Below is a small trained network, with its code and all its weights. Each question gives an input and a target symbol and asks what happens when units are switched off, that is, made to give their printed mean instead of their output.

import numpy as np


def w(rows, s, z=0):
    codes = np.array(rows[::2]) - 128.0
    scale = np.full(codes.shape[1], s)
    scale[-1] = z or s
    return codes * scale


def norm(h):
    return h / np.sqrt((h * h).mean(-1, keepdims=True) + 1e-5)


def f(y):
    return np.maximum(y, 0)


def softmax(a):
    e = np.exp(a - a.max(-1, keepdims=True))
    return e / e.sum(-1, keepdims=True)


def log_softmax(a):
    a = a - a.max(-1, keepdims=True)
    return a - np.log(np.exp(a).sum(-1, keepdims=True))


def net(x, mask):
    ids = ['ΘΣΦαζημτψ'.index(c) for c in x.split()]
    T = len(ids)
    res = E[ids] + P[:T]
    u = 0
    for l in range(2):
        r = norm(res)
        for j in range(2):
            rows = slice(2 * j, 2 * j + 2)
            q, k, v = (r @ M[l][rows].T for M in (Q, K, V))
            z = softmax(np.where(np.tri(T) > 0, q @ k.T / 2**0.5, -1e9)) @ v
            o = O[l][rows]
            res = res + np.where(mask[u + j], z, o[:, -1]) @ o[:, :-1]
        u += 2
        y = f(norm(res) @ A[l][:, :-1].T + A[l][:, -1])
        res = res + np.where(mask[u : u + 8], y, B[l][:, -1]) @ B[l][:, :-1]
        u += 8
    return log_softmax(norm(res)[-1] @ U[:, :-1].T + U[:, -1])


Q, K, V, O, A, B = {}, {}, {}, {}, {}, {}
E = w([
[158,140,153,100],'Θ',
[84,151,4,130],'Σ',
[90,91,121,97],'Φ',
[137,161,42,121],'α',
[40,60,161,179],'ζ',
[146,136,142,98],'η',
[166,125,111,155],'μ',
[134,151,135,87],'τ',
[147,110,190,76],'ψ',
],0.028)
P = w([
[140,49,96,204],'0',
[146,2,85,123],'1',
[149,20,84,118],'2',
[157,94,121,140],'3',
[150,92,85,115],'4',
[126,78,77,115],'5',
[120,175,135,158],'6',
[114,205,128,154],'7',
[116,74,107,146],'8',
[104,96,101,149],'9',
],0.0075)
Q[0] = w([
[52,62,114,164],'0.h0',
[123,176,74,221],'0.h0',
[178,177,76,98],'0.h1',
[105,151,111,253],'0.h1',
],0.012)
K[0] = w([
[170,88,141,184],'0.h0',
[192,122,21,122],'0.h0',
[178,254,67,108],'0.h1',
[143,52,63,85],'0.h1',
],0.0098)
V[0] = w([
[128,124,36,99],'0.h0',
[188,255,103,153],'0.h0',
[207,220,143,146],'0.h1',
[34,112,143,84],'0.h1',
],0.0081)
O[0] = w([
[156,142,105,176,219],'0.h0',
[140,11,140,99,125],'0.h0',
[177,188,56,106,240],'0.h1',
[158,142,118,186,5],'0.h1',
],0.011,0.003)
A[0] = w([
[156,182,71,27,80],'0.n0',
[30,117,103,137,19],'0.n1',
[223,100,171,189,212],'0.n2',
[97,74,118,67,69],'0.n3',
[116,76,218,192,176],'0.n4',
[216,91,74,99,16],'0.n5',
[165,140,255,55,255],'0.n6',
[110,99,92,128,101],'0.n7',
],0.0088,0.0027)
B[0] = w([
[175,114,237,181,255],'0.n0',
[162,2,217,39,144],'0.n1',
[174,97,187,232,165],'0.n2',
[170,155,73,180,149],'0.n3',
[191,211,161,83,142],'0.n4',
[237,147,158,119,206],'0.n5',
[11,178,62,101,232],'0.n6',
[76,80,140,202,146],'0.n7',
],0.0068,0.0087)
Q[1] = w([
[42,202,145,24],'1.h0',
[163,254,42,75],'1.h0',
[220,216,88,127],'1.h1',
[21,144,186,173],'1.h1',
],0.0086)
K[1] = w([
[117,151,182,181],'1.h0',
[122,182,2,193],'1.h0',
[221,228,104,134],'1.h1',
[78,90,147,21],'1.h1',
],0.0098)
V[1] = w([
[97,202,42,100],'1.h0',
[89,122,201,238],'1.h0',
[204,120,14,224],'1.h1',
[66,154,255,11],'1.h1',
],0.0055)
O[1] = w([
[98,68,218,130,174],'1.h0',
[105,38,51,100,4],'1.h0',
[2,177,199,168,229],'1.h1',
[61,61,127,151,70],'1.h1',
],0.007,0.0024)
A[1] = w([
[135,200,103,130,100],'1.n0',
[154,127,12,158,94],'1.n1',
[172,153,140,206,125],'1.n2',
[133,71,137,244,102],'1.n3',
[150,21,117,133,211],'1.n4',
[81,134,255,182,4],'1.n5',
[178,91,182,181,94],'1.n6',
[168,88,59,169,154],'1.n7',
],0.011,0.0042)
B[1] = w([
[186,157,67,173,230],'1.n0',
[55,226,135,105,208],'1.n1',
[223,65,134,150,254],'1.n2',
[164,159,168,27,187],'1.n3',
[154,106,30,134,198],'1.n4',
[64,131,156,167,174],'1.n5',
[2,79,212,144,197],'1.n6',
[125,123,198,172,212],'1.n7',
],0.0084,0.0049)
U = w([
[208,145,161,12,89],'Θ',
[62,120,182,146,215],'Σ',
[189,184,54,237,78],'Φ',
[93,198,200,143,60],'α',
[57,193,65,136,192],'ζ',
[162,91,73,77,254],'η',
[150,189,101,59,86],'μ',
[226,72,176,191,28],'τ',
[66,170,135,8,139],'ψ',
],0.016,0.0066)

Each question gives the input, a string of symbols that net reads in full, and the target symbol t.
The units are the heads (2 rows each of Q, K, V and O) and the neurons (one row each of A and B). Each row of codes is followed by its name. A weight is (code - 128) times the scale printed after its matrix; where a second scale follows, it is the last column's (O, A, B and U).
mask holds one flag per unit, layer by layer, with each layer's heads first. A switched-off unit (its flag False) gives its mean, the last column of its rows in O or B, instead of its output. The means were averaged over made-up inputs and are rounded, as every weight is.
A unit's drop is (log p(t) with every unit on - log p(t) with that unit switched off) / (log p(t) with every unit on - log p(t) with every unit switched off).
The circuit of an input: a set's keep is (log p(t) with only the set's units on - log p(t) with every unit switched off) / (log p(t) with every unit on - log p(t) with every unit switched off). Starting from the 12 units with the biggest drops (on a tie, the unit counted first), units are removed one at a time, each time the one whose removal leaves the highest keep (on an exact tie, the one counted first), for as long as the keep stays at least 0.8.
circuit, biggest first: the units of the circuit, biggest drop first
most important unit: the unit with the biggest drop
top k neurons: the k neurons with the biggest drops, biggest first
k most important neurons of layer l: the k neurons of layer l with the biggest drops, biggest first
heads that matter: for each layer, one digit per head in row order, 1 if its drop is at least 0.15 and else 0, layers parted by /
drop of u: that unit's drop, to one decimal
input μ Φ τ Φ, target η: most important unit => 1.h1
input Σ μ Θ, target Σ: heads that matter => 01 / 00
input Θ Θ μ Θ Θ Θ ψ Σ τ, target ψ: top 2 neurons => (0.n2, 1.n2)
input ψ Θ Θ, target ψ: heads that matter => 11 / 01
input Θ Θ Σ Θ η τ τ τ α Θ, target τ: heads that matter => 01 / 00
input Θ Θ Θ ψ Θ Θ Θ τ, target Θ: circuit, biggest first => (0.h0, 1.h1)
input Θ Θ Σ μ Σ Θ Σ ψ Φ Θ, target ψ: 2 most important neurons of layer 0 => (0.n6, 0.n2)
input ζ μ Θ, target ζ: heads that matter => 01 / 00
input τ Φ η Θ, target Φ: top 4 neurons => (0.n6, 1.n0, 1.n3, 0.n1)
input Φ ψ Φ η η, target Φ: heads that matter => 11 / 00
input α Θ Σ α α Θ, target α: circuit, biggest first => (1.h1, 1.n5)
input ψ Φ τ, target ψ: heads that matter => 11 / 11
input α Θ τ, target α: 3 most important neurons of layer 1 => (1.n5, 1.n2, 1.n3)
input Θ Φ ζ μ Θ Θ α Σ Θ, target α: 2 most important neurons of layer 0 => (0.n0, 0.n5)
input α Θ η, target α: most important unit => 0.n0
input α τ τ, target α: heads that matter => 00 / 00
input Σ μ Σ Φ Θ Θ, target Φ: circuit, biggest first => (0.h0, 1.n0)
input ζ Θ Θ, target ζ: heads that matter => 01 / 00
input Σ α τ, target Σ: top 2 neurons => (0.n0, 1.n5)
input Θ μ Θ μ μ μ Φ, target η: most important unit => 0.n1
input Θ Θ Σ Θ α α τ μ, target τ: drop of 0.n5 => 0.0
input Θ ψ Φ ψ Θ τ Θ μ α ψ, target ψ: drop of 0.n6 => 0.3
input α Θ Θ Σ Σ Θ, target Σ: drop of 0.n1 => 0.0
